6.8,-19.4,31.0,-35.0
36.4,8.4,-2.0,-11.8
-15.2,15.9,-22.3,16.1
-19.1,-49.4,54.3,-19.9
26.6,6.3,-0.9,-10.9
|
-19.4,31.0
8.4,-2.0

26.4,10.6,-66.1,5.9,4.4
42.4,-4.0,-40.2,-3.4,4.7
1.1,4.0,-9.6,1.6,1.0
5.1,5.4,-20.0,2.0,1.6
|
10.6,-66.1
-4.0,-40.2

-60.6,17.1,-26.6,-20.4
-55.7,-1.4,-2.3,-42.3
-20.2,-11.6,-18.0,30.5
14.5,-7.4,47.3,-39.4
-47.9,32.1,4.2,-15.9
|
17.1,-26.6
-1.4,-2.3

-2.7,-15.0,-0.9,36.6
34.2,-22.3,21.3,5.1
-33.8,2.4,19.4,21.2
-1.6,2.4,49.1,21.3
22.0,-27.4,-24.0,-13.7
|
-15.0,-0.9
-22.3,21.3

19.4,30.4,-52.4,-26.9,50.5
-42.3,40.7,-17.9,30.2,45.9
34.4,-48.4,-31.7,-34.2,-33.0
37.4,13.1,14.1,-32.1,58.0
-7.7,-28.6,2.0,-2.3,13.4
|
30.4,-52.4
40.7,-17.9

48.7,-17.7,34.1,-49.1
-35.1,49.9,37.5,51.6
-49.5,33.7,-42.1,43.3
0.7,-50.1,-44.8,27.8
12.3,35.9,46.2,-36.0
|
-17.7,34.1
49.9,37.5

-18.7,-6.0,-52.9,-16.9,-7.5
-11.3,11.9,-40.7,1.8,-40.0
1.2,7.5,-33.1,28.2,-40.1
|
-6.0,-52.9
11.9,-40.7

12.5,0.2,48.0
12.7,-20.4,30.2
13.0,-18.9,32.0
14.6,-19.6,38.8
-55.4,-21.1,-29.5
|
0.2,48.0
-20.4,30.2

53.2,-6.9,-37.1,5.4,29.4
-37.6,40.0,0.4,-36.9,-40.8
-13.0,-27.0,49.7,24.3,-8.8
26.6,-46.7,16.0,48.8,24.7
35.6,-6.9,-32.3,3.2,36.5
|
-6.9,-37.1
40.0,0.4
---
-17.5,57.4,-3.5,46.7,-7.2,7.1
30.4,-24.4,37.8,-17.1,-59.6,-4.8
-26.2,38.3,1.2,64.2,8.5,-2.1
32.8,-16.1,-2.7,-29.4,-5.4,-12.3
|
-17.5,30.4,-26.2,32.8
57.4,-24.4,38.3,-16.1
-3.5,37.8,1.2,-2.7
46.7,-17.1,64.2,-29.4
-7.2,-59.6,8.5,-5.4
7.1,-4.8,-2.1,-12.3

-1.1,-21.5,-27.2,3.2,2.3,-39.7,34.1,-19.8,-12.8,-43.5,-61.8,38.1,29.5,53.0,0.0,-20.6
-20.3,-5.1,-4.4,-4.2,2.4,-12.5,-51.8,20.4,15.6,1.9,-23.9,-66.7,0.5,-32.2,-0.9,24.9
-17.8,5.6,8.0,-0.9,16.5,7.2,2.4,21.2,54.1,41.1,3.8,-6.3,-21.0,-32.4,17.2,13.4
-32.8,-50.0,-3.3,1.4,-1.4,-42.9,-22.0,19.0,20.6,-51.0,35.7,-7.2,42.8,31.5,4.3,14.3
26.1,19.7,9.2,1.7,-22.4,19.3,14.8,-32.7,-14.8,29.0,33.1,18.3,-11.5,2.3,-7.7,17.0
|
-1.1,-20.3,-17.8,-32.8,26.1
-21.5,-5.1,5.6,-50.0,19.7
-27.2,-4.4,8.0,-3.3,9.2
3.2,-4.2,-0.9,1.4,1.7
2.3,2.4,16.5,-1.4,-22.4
-39.7,-12.5,7.2,-42.9,19.3
34.1,-51.8,2.4,-22.0,14.8
-19.8,20.4,21.2,19.0,-32.7
-12.8,15.6,54.1,20.6,-14.8
-43.5,1.9,41.1,-51.0,29.0
-61.8,-23.9,3.8,35.7,33.1
38.1,-66.7,-6.3,-7.2,18.3
29.5,0.5,-21.0,42.8,-11.5
53.0,-32.2,-32.4,31.5,2.3
0.0,-0.9,17.2,4.3,-7.7
-20.6,24.9,13.4,14.3,17.0

57.6,-12.5,13.5,0.8,-38.1,32.5,29.6,-17.6,4.2,28.2,-11.6,-31.4,35.4,-0.6,1.2,30.5
28.7,30.1,13.7,-3.3,-10.8,44.5,54.8,53.7,-54.2,37.4,-41.4,-5.9,-13.7,-24.8,-33.4,-36.6
50.9,0.8,-54.9,-51.1,-6.5,15.1,-13.3,54.8,54.9,-25.6,14.7,28.4,-31.4,-12.7,-35.0,-10.8
-42.6,-17.7,-0.4,-12.0,28.1,40.8,49.5,33.7,-4.6,17.8,40.2,-10.4,-46.0,-17.7,-38.4,27.0
-49.1,29.9,-44.0,20.9,10.1,28.3,-2.5,-10.3,42.3,37.7,50.7,28.2,-50.0,-29.2,-30.8,37.1
|
57.6,28.7,50.9,-42.6,-49.1
-12.5,30.1,0.8,-17.7,29.9
13.5,13.7,-54.9,-0.4,-44.0
0.8,-3.3,-51.1,-12.0,20.9
-38.1,-10.8,-6.5,28.1,10.1
32.5,44.5,15.1,40.8,28.3
29.6,54.8,-13.3,49.5,-2.5
-17.6,53.7,54.8,33.7,-10.3
4.2,-54.2,54.9,-4.6,42.3
28.2,37.4,-25.6,17.8,37.7
-11.6,-41.4,14.7,40.2,50.7
-31.4,-5.9,28.4,-10.4,28.2
35.4,-13.7,-31.4,-46.0,-50.0
-0.6,-24.8,-12.7,-17.7,-29.2
1.2,-33.4,-35.0,-38.4,-30.8
30.5,-36.6,-10.8,27.0,37.1

-0.8,-0.2,-0.2,20.3,61.7
61.2,18.6,0.6,1.0,-1.0
|
-0.8,61.2
-0.2,18.6
-0.2,0.6
20.3,1.0
61.7,-1.0

9.4,7.2,-23.2,15.4,51.8,-23.6,-55.0
18.3,-6.6,47.3,-18.5,16.0,24.4,9.1
0.3,0.5,-24.4,9.1,14.9,-16.7,-18.1
2.9,-13.5,-57.2,10.7,17.2,-34.1,-7.2
8.9,11.6,29.1,0.0,28.5,9.9,-31.0
10.6,-16.6,-24.9,-1.3,16.7,-15.4,5.3
17.4,-20.4,29.9,-22.5,0.2,19.0,36.7
7.7,1.5,44.9,-13.4,0.3,25.4,8.4
|
9.4,18.3,0.3,2.9,8.9,10.6,17.4,7.7
7.2,-6.6,0.5,-13.5,11.6,-16.6,-20.4,1.5
-23.2,47.3,-24.4,-57.2,29.1,-24.9,29.9,44.9
15.4,-18.5,9.1,10.7,0.0,-1.3,-22.5,-13.4
51.8,16.0,14.9,17.2,28.5,16.7,0.2,0.3
-23.6,24.4,-16.7,-34.1,9.9,-15.4,19.0,25.4
-55.0,9.1,-18.1,-7.2,-31.0,5.3,36.7,8.4

-24.8,-19.6,6.5,3.5,54.7,10.9,-54.1,7.1,-7.3,0.2,-0.3,21.0,-21.7,-7.5,-12.8
34.6,-17.8,10.3,7.2,-14.0,42.3,35.9,-21.3,2.7,-1.9,-23.9,-5.4,26.4,15.3,15.2
-23.1,7.2,-1.1,5.9,-14.9,-40.2,41.6,-35.0,-17.8,-1.7,3.2,18.3,11.9,-3.8,-3.0
|
-24.8,34.6,-23.1
-19.6,-17.8,7.2
6.5,10.3,-1.1
3.5,7.2,5.9
54.7,-14.0,-14.9
10.9,42.3,-40.2
-54.1,35.9,41.6
7.1,-21.3,-35.0
-7.3,2.7,-17.8
0.2,-1.9,-1.7
-0.3,-23.9,3.2
21.0,-5.4,18.3
-21.7,26.4,11.9
-7.5,15.3,-3.8
-12.8,15.2,-3.0
